Below are the code and all the weights of a small trained network. Each question names an input and a class and asks about switching units off, where a switched-off unit gives its printed mean instead of its output.

import numpy as np


def w(rows, s, z=0):
    codes = np.array(rows[::2]) - 128.0
    scale = np.full(codes.shape[1], s)
    scale[-1] = z or s
    return codes * scale


def norm(h):
    return h / np.sqrt((h * h).mean(-1, keepdims=True) + 1e-5)


def f(y):
    return np.maximum(y, 0)


def log_softmax(a):
    a = a - a.max(-1, keepdims=True)
    return a - np.log(np.exp(a).sum(-1, keepdims=True))


def net(x, mask):
    res = np.array(x, float).reshape(1, 8) / 4 @ E
    u = 0
    for l in range(3):
        y = f(norm(res) @ A[l][:, :-1].T + A[l][:, -1])
        res = res + np.where(mask[u : u + 5], y, B[l][:, -1]) @ B[l][:, :-1]
        u += 5
    return log_softmax(norm(res)[-1] @ U[:, :-1].T + U[:, -1])


A, B = {}, {}
E = w([
[89,85,110,57,130,70,192,254,128],'x0',
[125,128,134,124,131,129,122,125,126],'x1',
[134,129,121,133,127,131,135,131,131],'x2',
[110,120,152,200,97,191,113,205,24],'x3',
[132,131,127,127,129,127,127,129,127],'x4',
[135,133,124,127,126,129,127,132,129],'x5',
[162,103,146,38,70,178,186,88,69],'x6',
[187,19,107,89,182,188,78,137,137],'x7',
],0.0064)
A[0] = w([
[194,1,54,116,191,155,69,143,115,2],'L0N1',
[92,122,114,161,128,187,123,192,58,40],'L0N2',
[124,107,177,162,148,76,93,178,175,53],'L0N3',
[129,138,83,68,179,105,162,80,203,43],'L0N4',
[94,144,123,98,105,85,151,155,120,138],'L0N5',
],0.0068,0.0056)
B[0] = w([
[81,160,254,101,131,208,151,178,226,252],'L0N1',
[178,71,144,130,83,47,67,114,129,214],'L0N2',
[60,144,56,98,110,153,118,105,116,181],'L0N3',
[163,38,169,154,65,74,64,144,101,218],'L0N4',
[175,162,157,145,195,141,140,73,79,217],'L0N5',
],0.0086,0.0036)
A[1] = w([
[126,93,155,192,99,155,99,200,106,12],'L1N1',
[97,113,79,198,202,143,62,184,199,52],'L1N2',
[94,86,118,44,178,84,168,254,131,4],'L1N3',
[157,151,125,154,145,193,66,52,159,48],'L1N4',
[147,122,140,104,123,89,123,99,135,133],'L1N5',
],0.0081,0.003)
B[1] = w([
[175,83,123,111,60,34,61,138,142,218],'L1N1',
[43,182,27,5,104,167,172,112,73,254],'L1N2',
[205,146,119,255,206,167,143,1,109,238],'L1N3',
[168,97,110,199,206,99,192,144,98,242],'L1N4',
[104,123,91,139,137,133,99,187,101,188],'L1N5',
],0.0072,0.0046)
A[2] = w([
[126,204,169,176,113,71,212,149,122,74],'L2N1',
[125,94,90,81,161,29,106,67,253,72],'L2N2',
[180,109,139,90,130,40,168,91,211,15],'L2N3',
[211,54,123,16,45,230,210,73,81,43],'L2N4',
[76,245,189,155,33,63,184,131,167,1],'L2N5',
],0.0064,0.0024)
B[2] = w([
[164,60,185,88,205,230,105,139,205,199],'L2N1',
[144,152,186,117,13,92,103,215,34,206],'L2N2',
[138,62,159,227,34,141,93,164,48,174],'L2N3',
[2,241,26,116,134,51,124,166,173,255],'L2N4',
[125,27,146,14,149,219,104,183,248,196],'L2N5',
],0.006,0.0052)
U = w([
[174,64,143,143,13,66,66,165,79,143],'0',
[133,94,185,76,165,221,129,152,229,45],'1',
[195,137,98,211,209,130,186,45,89,251],'2',
[30,208,8,76,111,109,142,128,134,98],'3',
],0.012,0.0013)

Each question gives the input, the list of numbers given to net, and the class t.
The units are the neurons (one row each of A and B). Each row of codes is followed by its name. A weight is (code - 128) times the scale printed after its matrix; where a second scale follows, it is the last column's (A, B and U).
mask holds one flag per neuron, layer by layer. A switched-off neuron (its flag False) gives its mean, the last column of its row in B, instead of its output. The means were averaged over made-up inputs and are rounded, as every weight is.
A unit's drop is (log p(t) with every unit on - log p(t) with that unit switched off) / (log p(t) with every unit on - log p(t) with every unit switched off).
The circuit of an input: a set's keep is (log p(t) with only the set's units on - log p(t) with every unit switched off) / (log p(t) with every unit on - log p(t) with every unit switched off). Starting from the 12 units with the biggest drops (on a tie, the unit counted first), units are removed one at a time, each time the one whose removal leaves the highest keep (on an exact tie, the one counted first), for as long as the keep stays at least 0.8.
circuit, biggest first: the units of the circuit, biggest drop first
top k neurons: the k neurons with the biggest drops, biggest first
k most important neurons of layer l: the k neurons of layer l with the biggest drops, biggest first
drop when u is switched off: that unit's drop, to one decimal
input [-2,5,-4,3,-2,-6,8,6], class 3: circuit, biggest first => (L2N4)
input [8,3,-7,-6,-8,-3,-5,-8], class 1: circuit, biggest first => (L2N1 L2N5)
input [3,-5,7,-3,6,-2,-3,3], class 0: top 3 neurons => (L0N4 L2N2 L0N1)
input [-4,1,-3,-5,-8,-1,2,-6], class 1: 3 most important neurons of layer 1 => (L1N1 L1N3 L1N5)
input [7,1,0,-7,-4,6,-5,5], class 0: top 3 neurons => (L0N4 L2N2 L1N4)
input [7,-1,1,6,0,8,-5,2], class 2: top 3 neurons => (L1N3 L0N4 L2N2)
input [2,-1,3,-8,-7,7,-8,0], class 0: top 2 neurons => (L0N4 L2N2)
input [5,0,5,-5,8,3,7,3], class 3: top 4 neurons => (L2N4 L1N4 L1N1 L0N2)
input [-5,-6,3,-8,-4,-1,8,-6], class 0: top 4 neurons => (L1N2 L2N3 L0N4 L2N2)
input [-6,-3,3,6,5,-4,8,6], class 3: 2 most important neurons of layer 0 => (L0N4 L0N5)
input [3,-6,-4,-3,8,5,3,-2], class 0: top 2 neurons => (L1N2 L0N4)
input [-4,4,-6,-5,7,-1,3,4], class 0: 2 most important neurons of layer 1 => (L1N2 L1N3)
input [-3,-6,-4,-4,-3,-7,5,-1], class 3: top 4 neurons => (L2N4 L1N1 L0N2 L1N5)
input [6,-5,-6,3,-4,-5,-6,2], class 2: circuit, biggest first => (L1N3)
input [-2,8,0,-4,8,-5,3,-4], class 0: top 3 neurons => (L1N2 L0N1 L0N4)
input [2,8,-2,-6,6,1,-2,-7], class 1: top 2 neurons => (L2N5 L2N1)
input [4,-5,-2,-7,-8,1,-8,5], class 3: top 2 neurons => (L1N2 L0N3)
input [8,-2,-4,7,1,-3,6,4], class 2: top 2 neurons => (L1N3 L0N4)
input [-1,8,5,-7,-4,-3,6,-3], class 0: top 3 neurons => (L1N2 L0N4 L2N3)
input [5,1,-7,-5,-2,2,-5,-7], class 1: most important neuron of layer 0 => (L0N2)
input [7,3,-3,-4,1,4,5,2], class 2: 2 most important neurons of layer 1 => (L1N3 L1N2)
input [-6,-7,-6,-4,-1,-1,5,-8], class 1: top 2 neurons => (L2N5 L1N3)
input [-3,-2,5,5,-3,7,6,-6], class 1: 3 most important neurons of layer 2 => (L2N5 L2N1 L2N2)
input [8,7,-4,-2,7,7,7,-4], class 2: top 2 neurons => (L1N3 L1N2)
input [3,5,-8,-1,-4,7,6,0], class 3: drop when L2N4 is switched off => 1.5
input [8,4,5,-7,4,-4,-3,-4], class 2: drop when L0N5 is switched off => 0.3
input [-2,0,0,-2,7,8,2,-4], class 1: drop when L1N3 is switched off => 0.5
input [-2,2,5,-2,-3,7,6,4], class 3: drop when L2N4 is switched off => 1.8
input [-4,-4,3,-8,5,-8,0,-7], class 0: most important neuron of layer 2 => (L2N2)
